[143 152 148 119 168  90 146 143 141 218]  kurop
[134 163 122 128 143 102 102 122 120 100]  gifef
[145  97 133 105 167 116 180  80 122 135]  far
[102 133 144 157 137  61 203 137  82 139]  moto
[ 79 149 118 186  97 109 127 126 123 117]  Kuga
[121 101 145 134 137 138 118 144 164 179]  niba
[116 142 144 201 133 165 125 132 151 137]  lat
howmany gifef: [122] | 2
gone lat: [151 116 142 133 137 201 144 165 125] | [132]
gone niba: [164 101 144 138 179 145 134 121 118] | [137]

[132 104 187 192] = kenar
[ 93  92 198 172] = Nozi
[158 159 108 209] = leg
[133 176  52 118] = tuv
[115  83 174  65] = firok
[119 107 107 107] = goziz
[127  88 201 163] = rofa
howmany goziz: [107] | 3
gone Nozi: [198  93 172] | [92]
gone leg: [209 158 108] | [159]

[170 120 123 143 150 191  98 100  88 135 171] = Zufo
[119 140  84 128  92  34  93  93 195 131  77] = Zabib
[171 135 138 139 168 164 107 122 106  98 137] = nufop
[135 128 106 139 109 145 150 144  85 176 167] = pid
[121 155 154 126 138 175 108 173 163  60 110] = sazi
[121 155 154 126 138 127 162 143 185  87  97] = dabif
[119 107 193 137 157 171  95 145 106  74 132] = zivu
[138 152 153 120  85 145 126 150 208  97  79] = sebu
[ 72 146  81  93 126 141 164 118  63 156 168] = Diges
[146  83 123 159  70  64  89 111 148 144 110] = Sev
[115 173  91 125 168 131 130 128 190  50 144] = zoma
[119 107 193 137 157 171  95 145 106  74  98] = zaloz
gone Sev: [ 83 148  89 144  64 146 159 123 111  70] | [110]
gone Zufo: [120 123  98 135 171  88 150 191 143 100] | [170]

[128  88  99 118  87 159 117] = gok
[129  83  95 138  81 163 116] = fas
[125 112 120 120 113 160 123] = Moz
[131  95  94 126  95 104 103] = ziv
[122 185 190  79 189 117 141] = Gife
[131  79  88 121 114 114 114] = Loze
[123 139 136 123 139 123 122] = nuge
[122 202 177 106 211 107 144] = turo
[122 185 164 155 189 117 141] = dus
howmany Loze: [114] | 3
gone ziv: [131 103  95  95  94 126] | [104]
gone Gife: [ 79 190 117 185 122 141] | [189]
howmany nuge: [123] | 3

[146 144 135 139 161 100 145 111 142 165 143 164 107 161 165 121 104 153] = pov
[151 158 135 124 103 147 159 132 148 104 122  83 130  71  88 136 143 143] = tepe
[111  96 109 134 117 152  97 147 108 108 132 115 147 114 115 138 139 124] = gavit
[ 91  88 103 122 119 165  92 150  86 113 120 122 157 101 123 135 160 129] = voput
[145 151 135 132  96 133 153 131 145  97 127  86 123  88  88 135 131  89] = Supu
[123 129 140 102 182 140 129 140 122 186 140 202 102 205 200 108  96 189] = bivam
[142 136 129 132  79 144 139 144 134  63  61  56 151  52  61 142 144  65] = rafus
gone pov: [165 161 104 145 143 146 142 107 164 111 135 139 144 161 100 165 153] | [121]
howmany bivam: [102] | 2
howmany rafus: [142] | 2
gone tepe: [104 143  71 159 124 158 135 147 130 151 132  83  88 103 122 136 143] | [148]

[162  42 158  92] : fozil
[ 51  52 162 104] : vevez
[50 98 50 50] : dibe
[116  96  49  48] : Nadaz
[61 61 61 61] : Nider
[105  89 113 125] : meze
howmany vevez: [104] | 1
howmany dibe: [50] | 3
gone Nadaz: [ 96 116  48] | [49]
howmany vevez: [51] | 1
howmany Nider: [61] | 4

[124 152 119 133 134 150 103 111 126 121 136 120 136 122 112 148 144 112
 137 126 136 105 124 121 137 120 129 110 153 150 112 160 132 130 122 123
 104] : lavo
[ 62  48  65 130 168 160 107 159 139 150 123 131 168 219 111 118 138 169
 113  58 134 155 156 142 124 148 131 146 116  92 131 100 173 106  59 137
 167] : Kob
[ 63  46  66 128 166 125 106 160 139 152 119 133 166 219 143 117 139 170
 113  57 137 153 155 142 125 149 129 143 113  94 134 100 170 105  56 138
 166] : tifog
[ 66  41  58 112 167 132  73 152 149 169  58 126 140 217 109 126 142 164
  85  71 159 188 132 148 179 175 122  91 130 140 183  62 169 128  64 129
 139] : Gumek
[101 114 145 157 134 127 135 138 136 127 152  71 120 132 149 107 104 123
 147 159 105 129 127 152 135 101 102 169 130 152 149 135 161 135 137  96
 118] : Regu
[ 85 121 152 168 139 113 135 139 146 126 148 151  96 128 144 106  99 129
 143 144 116 120 155 123 112  98 109 161 143 169 153 150 170  84 120 103
 126] : gaz
gone gaz: [144 169 120 148  85 139  99 152 112 151 150 161 121 126 123 113 129 135
 128  96 168 109 126 146 143 139 144 120 153 116 143 103 106  98 170 155] | [84]
gone Regu: [135 157 123 134 107 152 147 120 135 101 114  96 159 102  71 129 127 127
 104 152 169 137 135 161 135 149 132 152 118 101 105 145 130 127 138 149] | [136]
howmany tifog: [125] | 2
howmany Regu: [153] | 0
howmany Regu: [135] | 4
howmany Gumek: [58] | 2

[136  93 129 136 153 130 101] : dulum
[131  98 126 128 133 116 149] : Dizi
[131  98 126 126 133 116 155] : ret
[124 152 139 125 121 116 128] : tige
[102  93 129 136 153 156 101] : ramil
[128 106 117 137  42 141  41] : pur
[142  69 119 142 157 133  91] : sefez
howmany ret: [155] | 1
gone ramil: [102 153 129 136 156  93] | [101]
gone pur: [106 128 141 117 137  42] | [41]

[138 120 132 132 112 165 107 198 123 132 133] = bofo
[128 130 103 124 138 166 112 183 133 165 127] = dero
[139 128 101 143 131  78 165 127 106 162 123] = saz
[130 110 119 127 144 139 178 201 125 172 132] = liniv
[116 117 161 127 127 115 197 162  87 120 133] = malif
[107 120  83 132 112 165 107 198 123 164 133] = Pibe
[126 139 141 116 119 150 166 194 135 161 119] = Nefon
[146 147  90 125 116 132 138 120 132 132 126] = Susud
gone malif: [133 127 161 197 116 120 127 162 115 117] | [87]
gone saz: [165 123 143 127 101  78 139 162 106 131] | [128]
gone malif: [127 161 133 197 120 127  87 116 117 115] | [162]
howmany bofo: [132] | 3

[104 129 144 105 142 134  72 135]  dabef
[104 129 116 105 116 134  72 135]  rirug
[109 110 110 110 140 133 140 136]  Mamo
[106 106 106 100 106 132 141 135]  sigon
howmany sigon: [106] | 4
howmany rirug: [135] | 1
howmany Mamo: [109] | 1
gone dabef: [105 129 144 142  72 134 104] | [135]

[158 118 103 112 133 158 111 130 111 117  65 190 130  65 127 158 144  99
 130 130] -> Lib
[ 98 117  93 102 185 111 111 112 159 120 117 186 117  54 131 131 155  83
  89 134] -> voz
[111 118 103 112 133 138 111 114 111 117 122 190 167  65 127 158 146  94
  88 126] -> Mon
[ 91 121  88  97 134 140 109 112 102 121 116 211 187  45 128 140 159  68
  80 136] -> Zafa
howmany Zafa: [140] | 2
gone Lib: [ 65 130 158 127  65 130 158 190  99 158 130 130 111 112 103 118 111 117
 144] | [133]
howmany Lib: [130] | 4
howmany Lib: [158] | 3
howmany voz: [111] | 2
gone voz: [102 155 131  83 159 134 117  98 117 120  54 111 112 131 111  89 185  93
 117] | [186]

[158 172 110 135 173 151 135 140  51 140 124 155 147 180 151 165 164 134
 146 124 135 175 189]  Kube
[105 129 137 119  99 106 137 131 157 121 150 100 112 107 119 117  96 130
 129 130 108 106 123]  vofa
[ 57  82 137 152  67  77 126  90 153 151 153 143 142  57  77  70  85 161
 121 130  71  58  83]  vad
[155 147 131 125 168 160 139 158  83 140 129 143 148 171 152 161 157 141
 148 119 159 158 148]  Tabav
[138 141 129 157 155 149 101 138  57 152 106 151 165 155 124 132 160 145
 116 125 144 150 157]  nuruv
[117  99 148 149 111 132  86 131 148 133  98 116 141 106 104  97 128 128
  89 138 146 106  98]  dofi
[165 176 115  99 145 136 135 147 136  92 131  79 103 162 166 165 127  93
 127 133 143 170 169]  losi
howmany Kube: [173] | 1
gone vad: [153  90  67  58 137  85 152 126 130  70  77  71  83 153  57 142  77 161
  57  82 121 151] | [143]

[146  99 110  92  36] = mep
[ 76 130 207 143  42] = kor
[ 81 122 171 135 185] = nogo
[ 72 129  72 119 130] = Tof
howmany Tof: [130] | 1
howmany kor: [206] | 0

[109 128 126 127 139 129 130  45] : musu
[106 126  47 127 137 129 128  47] : Ded
[110 131 122 126 135 128 126  64] : bozir
[150  54 134 130 121 123 100  84] : ravon
[ 94 210 127 125 122 129 153 146] : tokuv
[167  83 129 131 123 123  78 102] : duso
[110 131 122 126 135 128 126  50] : zik
howmany Ded: [47] | 2
gone Ded: [129  47 106  47 128 126 137] | [127]

[ 99 101 174 148 116 100 100 100 100]  Lugi
[130 118  81  94  86 123  80  81  81]  kisi
[201  98  93 125 147  98 132 157  80]  domip
gone kisi: [ 86  81 123  94  81  81 118 130] | [80]
gone domip: [ 98 147 201 157  98 125  80  93] | [132]
gone Lugi: [100 100 148 100  99 100 101 116] | [174]
gone domip: [201  93 125 132 157  80  98  98] | [147]
howmany Lugi: [100] | 4
howmany kisi: [117] | 0
gone Lugi: [101 116 100  99 100 100 174 100] | [148]

[120 105  91 105] -> sak
[121 122 136  93] -> Tuve
[173  59  83 141] -> lidod
[104  86  85  86] -> Zepa
[143 118 118 140] -> sato
[144 155  85 121] -> Lok
[235 101  99  73] -> kogos
[150 149 109 130] -> Sot
howmany Zepa: [86] | 2
gone Sot: [130 150 109] | [149]
howmany sato: [140] | 1
gone kogos: [ 73  99 101] | [235]
howmany sak: [105] | 2
gone Tuve: [121  93 136] | [122]
gone Sot: [109 130 150] | [149]

[121 131 124 126 131 123 124 120 123 130 128 120 125 119 121 120 123 120
 126 121 119 130 122 130 126 126 127 120 122 123 125 119 130 124 123 121
 122 128 119 130 122 125 129]  Vizas
[152  95 118 124  98 169 142 113 167  94 129 122 154 153 128 144  92 165
 161 112 147  92  96 100 130  86  91 164 134 122 124 123 116  92 122 103
 139 104 123 115 166 132 117]  Poz
[152  95 118 124  98 169 142 113 167  94 129 122 154 153 145 144  92 165
 161 112 147  92  96 100 115  86  91 164 134 122 124 123 116  92 122 103
 139 104 123 115 166 141 117]  pana
[127 129 127 128 129 128 127 126 128 129 129 127 128 126 127 127 127 127
 128 127 126 129 127 129 128 127 128 127 127 127 127 126 129 127 127 127
 127 128 126 128 127 128 128]  voba
[129 126 129 130 126 131 131 128 130 126 127 127 131 130 128 128 126 131
 131 126 130 125 127 126 126 126 125 131 127 130 130 128 128 125 130 126
 127 125 128 128 130 127 129]  lefa
[ 80 141 163 171 139 119 166 106 109 140  94  75 160 103  76  79 100 116
 151  76 114 117 110 119  78 131  98 117  71 158 169  96 164  93 157  88
  73  91  96 167 102  83 168]  kelin
[144  99 159 134  92 121 141 197 117 101  89 171 121 179 148 166 173 157
 110 168 187 104 184  89 119 157 127 160 146 168 144 195  96 158 170 179
 142 108 195 102 130 107 104]  Ruka
[ 49 134 231 223 122 103 217 155  79 135  27  68 185 127  44  68 122 132
 157  68 157  91 154  81  26 170  76 137  35 230 229 132 175 128 230 103
  33  42 132 187  77  20 191]  gup
[114 129 112 122 132 126 121  95 126 128 132 101 128 104 111 122 101 113
 131 102 101 125  98 131 119 108 116 112 111 109 118  95 134 105 109  98
 113 123  95 132 121 126 131]  Besi
[ 71 121 168 166 115 102 162 124  90 121  64  79 147 110  68  80 108 115
 132  79 125  97 124  93  61 136  87 117  64 167 168 112 143  95 166  97
  63  71 112 149  87  59 151]  bafu
[126 130 126 126 129 126 126 125 126 129 129 126 126 125 126 126 127 130
 127 127 124 130 126 130 129 127 129 125 127 125 126 125 128 128 125 127
 127 129 125 128 126 128 128]  Betot
gone Besi: [132 101 112 109 118 109 121 128 122 111  95 129 101 102 131 126  98 116
 132 126 132 101 134 104 122 126 112 131 121 125 131 105  95 111  95  98
 128 114 119 113 113 108] | [123]
howmany Betot: [127] | 7

[177 128  90 218  84 200 104 100 164 183 177 157 207 193 157 206] : dutaz
[130 129 221  29 162 203 125  45 172  84 215 226 170 141  53 121] : bod
[207  29 204  44  57  72 187 142 206 160 215  30 186  65 233  76] : beme
[137  82 129 129  73 100 105 222  44 227  66 234 118  62 185 108] : Dakek
[168  81  57 220  48  48  81  81 130  85 234  82 184  48  81  73] : lalov
[140 182 199 163  99 112  87 102 202 197 139 174  38 209 224 209] : Moso
howmany lalov: [81] | 4
gone Dakek: [ 66  44 100  62 118 129 108  82  73 222 137 105 185 234 129] | [227]
howmany lalov: [48] | 3
howmany dutaz: [104] | 1
howmany dutaz: [207] | 1
gone beme: [160 207 186  65 187  44 206  76 142 233 215  29  57  72  30] | [204]
howmany Dakek: [44] | 1

[127 127 182 182 127 182 126] -> nimo
[183 102 124 165 122 112 143] -> zime
[154 209  56 153 118  74 121] -> gela
gone gela: [154 153  74 118  56 121] | [209]
gone gela: [ 56 118 153 209 121  74] | [154]
gone nimo: [182 127 182 127 182 127] | [126]
howmany nimo: [181] | 0
gone gela: [121 153 209  74 154 118] | [56]
gone nimo: [182 182 127 127 182 127] | [126]
gone zime: [183 165 122 124 112 102] | [143]

[224 122 126 150 168] -> dif
[199  92 119 137 151] -> moru
[136 200 123  81 122] -> madi
[199 150 169 137 151] -> sotup
gone dif: [224 122 150 126] | [168]
howmany dif: [168] | 1
gone moru: [137 199 151  92] | [119]
gone madi: [200 136  81 122] | [123]

[111 151  88  98 105 110  97  96 180 129 126 146 121 160 103 119 126 116
  98 120 132] = Zipak
[105  79 155 193 118 141  63 130  84 125 127 124 131 104 147 133 114 220
 133 171 126] = liv
[101  81 160 112 122 150  69 136 100 130 130 128 138 163 154 117 149  69
 162 111 124] = pimi
[114 151 102  98 114 110 103  96 180 129 126 146 121 160 103 119 114 200
 134 158 126] = sezuz
howmany sezuz: [102] | 1
gone pimi: [138 100 130 124 130  81 128  69 154  69 162 163 149 122 136 117 112 150
 160 101] | [111]
howmany liv: [84] | 1
gone pimi: [100 136 160  69 117 101 111 138 163 150 149  69 130 154  81 112 122 124
 128 130] | [162]
gone Zipak: [ 98 120  88 129 105 111  98 126 126 110 119 103 132 180 151 160 146  97
 116 121] | [96]

[111 186  31  30] : veg
[110 110 110 110] : fuga
[103 104 128 104] : runoz
gone veg: [ 30 186  31] | [111]
gone veg: [ 31 111  30] | [186]
gone veg: [111  31 186] | [30]
howmany runoz: [104] | 2
howmany fuga: [110] | 4

[ 86 129 188 190 130 192  79 129  70 107] -> pizug
[139 162 137 180  78 205 117 152 151  52] -> Nele
[130 164 164 130 130 164 130 164 130 107] -> dul
howmany dul: [131] | 0
howmany Nele: [139] | 1

[143 122 103  89  75  65  65  58  63  73  80  96 105 117 127 132 116 151
 154 154 152 137 144 131 131 134 133 132 126 129 132 147 143 154 152 138
 144 137 129 118 109  97  90  83  78  75  63  66  74  80  95 109 127]  Bir
[135 113  94  83  63  55  59  52  58  74  85 102 121 138 155 170 181 185
 185 179 170 147  74 123 114 108 100  96  95  96  95 106 107 124 126 148
 149 155 157 157 152 142 121 110 100  93 155  85  83 155  91  94 100]  Rud
[135 113  94  96  63  55  59  52  58  74  85 102 121 138 155 170 181 185
 185 179 170 147 145 123 114 108 100  96  95  96  98 106 107 124 126 138
 149 155 157 157 152 142 121 110 100  93  90  85  83  83  91  95 100]  pizil
[163 141 143 160 175 179 170 175 167 147 143 123 117 108 144  86  80  80
  84  91 101 108 125 130 146 163  93 168 158 150 140 137 118 114  93  88
  91  97 101  97 102 111 113 118 124 130 156 161 163 163 157 147 135]  gufug
[143 118  98  84  63  52  56  43  47  65  67  89  98 112 132 155 184 200
 198 194 188 174 166 155 161 163 134 106  88  80  76  57  69  55  60  66
  80  95 113 142 172 169 159 156 161 166 179 178 174 166 131 102  83]  Neki
[117 122 130 130 150 159 158 178 185 191 196 179 159 168 171 152 139 122
 105  90  79  80  68  85  83  69  72  80  94 104 116 141 152 172 192 187
 186 189 175 152 149 134 112 103  96  92  95  97 103 112 120 136 139]  keva
[125 136 144 143 158 162 153 165 163 150 152 137 132 122 109  94  87  79
  75  73  75  86  89  98 106 125 141 157 166 182 196 203 218 198 196 182
 157 133 117 101  83  71  78  75  73  71  60  70  83 102 119 147 173]  figip
[128 111  92  83  64  58  63  61  70  83 103 119 144 164 174 179 188 198
 189 175 159 130 123 104  94  81  75  76  85  86  92 101 109 133 144 165
 180 189 179 169 169 155 127 112 100  92  87  82  80  82  92  98 107]  Pel
[135 113  94  83  63  55  59  52  58  74  85 102 121 138 155 170 181 185
 185 179 170 147 145 123 114 108 138  96  95  96  98 106 154 124 126 148
 149 155 157 157 152 142 121 110 100 154  90  85  83  83 154 152 174]  gikul
[143 122 103  89  75 152 152  58  63  73  80  96 105 117 127 132 146 151
 154 154 152 137 144 131 131 134 133 108 110 116 123 140 140 154 155 158
 156 150 142 134 152 119 105  99  93  91  93  96 101 108 113 127 138]  bibor
howmany keva: [139] | 2
howmany gufug: [144] | 1
howmany gikul: [154] | 3
howmany bibor: [152] | 4
howmany Rud: [95] | 2
gone Bir: [152 143 129 134 143 137  65  74 138  89  80 152 116 133 126 131 105  66
  73 147  97 154 144 118  65  75 137  83 131  63 154  96 154 151 132  75
  58  63 144 103 129 122  78  90 132 109 127  80  95 109 132 127] | [117]
howmany Rud: [94] | 2

[ 88 147 225 224 149] : Nupe
[146 147 225 172 178] : Pobig
[173 180 111 183 174] : foniv
[112 185  40 109 145] : Bis
[197  28 196 146 194] : Fov
gone Fov: [196 194  28 146] | [197]
gone Fov: [ 28 194 146 197] | [196]
gone Pobig: [178 146 225 172] | [147]
gone Nupe: [147 224  88 149] | [225]

[146 199  49 197  56 170 113 138  69  80  60 105 132 115 176 183 201 130
 112 203] -> deri
[119 182  87 179 162 153 162  63 183  94 183 196 137 203 145  78 198 137
  77 194] -> Goz
[146 199  49 197  56 170 113 138  69  80  60 105 132 115 176 183  48 128
 150 122] -> nal
[187  47  53  57 136  65 115  88  49  66  93  83 171 184 190 163  60 208
 158 204] -> motig
[ 63 144 132 150 104  97 193  75  71 146 123 203 207 191 193 166  63 145
  95 168] -> dil
[189 103 100 130 207 111 189 146  65  98 181 129  59 141  48 175  59 120
 146 108] -> zat
[ 53 160 207 127 136 163  77  53  83 112 139  83 155 208 159  50 117  99
  67 136] -> gofe
[155 176 181  80 125 167 164  54  79 171  64 133 122 141 202  71 175  92
 102  54] -> dadu
[ 52  55  80  78 121 186 104 148 192 118 172 176 186  56  84 159  53  59
  91  51] -> Rik
howmany gofe: [136] | 2
gone nal: [ 56 183 150 132  49 113  69 115 197  48  60 199 138 176 105 128 122 146
 170] | [80]
gone nal: [146  69  60 199  80 197 183  48 122 176 128 132 115 105 170 150 138  56
 113] | [49]

[ 98 128 219  97 159 112 219 128 128 128] = fab
[136  83 138 127 137  90 174 129  92 134] = Ravu
[ 98 126 171 104 184 139 190 112 141 125] = fol
[142  77  86 143  80  90 111 176  79 126] = sibop
howmany fab: [129] | 0
gone sibop: [ 80 126 143  79  90 176 142  77 111] | [86]
gone Ravu: [129 127  83 138 134  90 174 137  92] | [136]
gone sibop: [126 142  90  86  80 176 111  77 143] | [79]
howmany fol: [104] | 1
howmany fab: [220] | 0
gone sibop: [111 142 126  77  90  86  80 143 176] | [79]

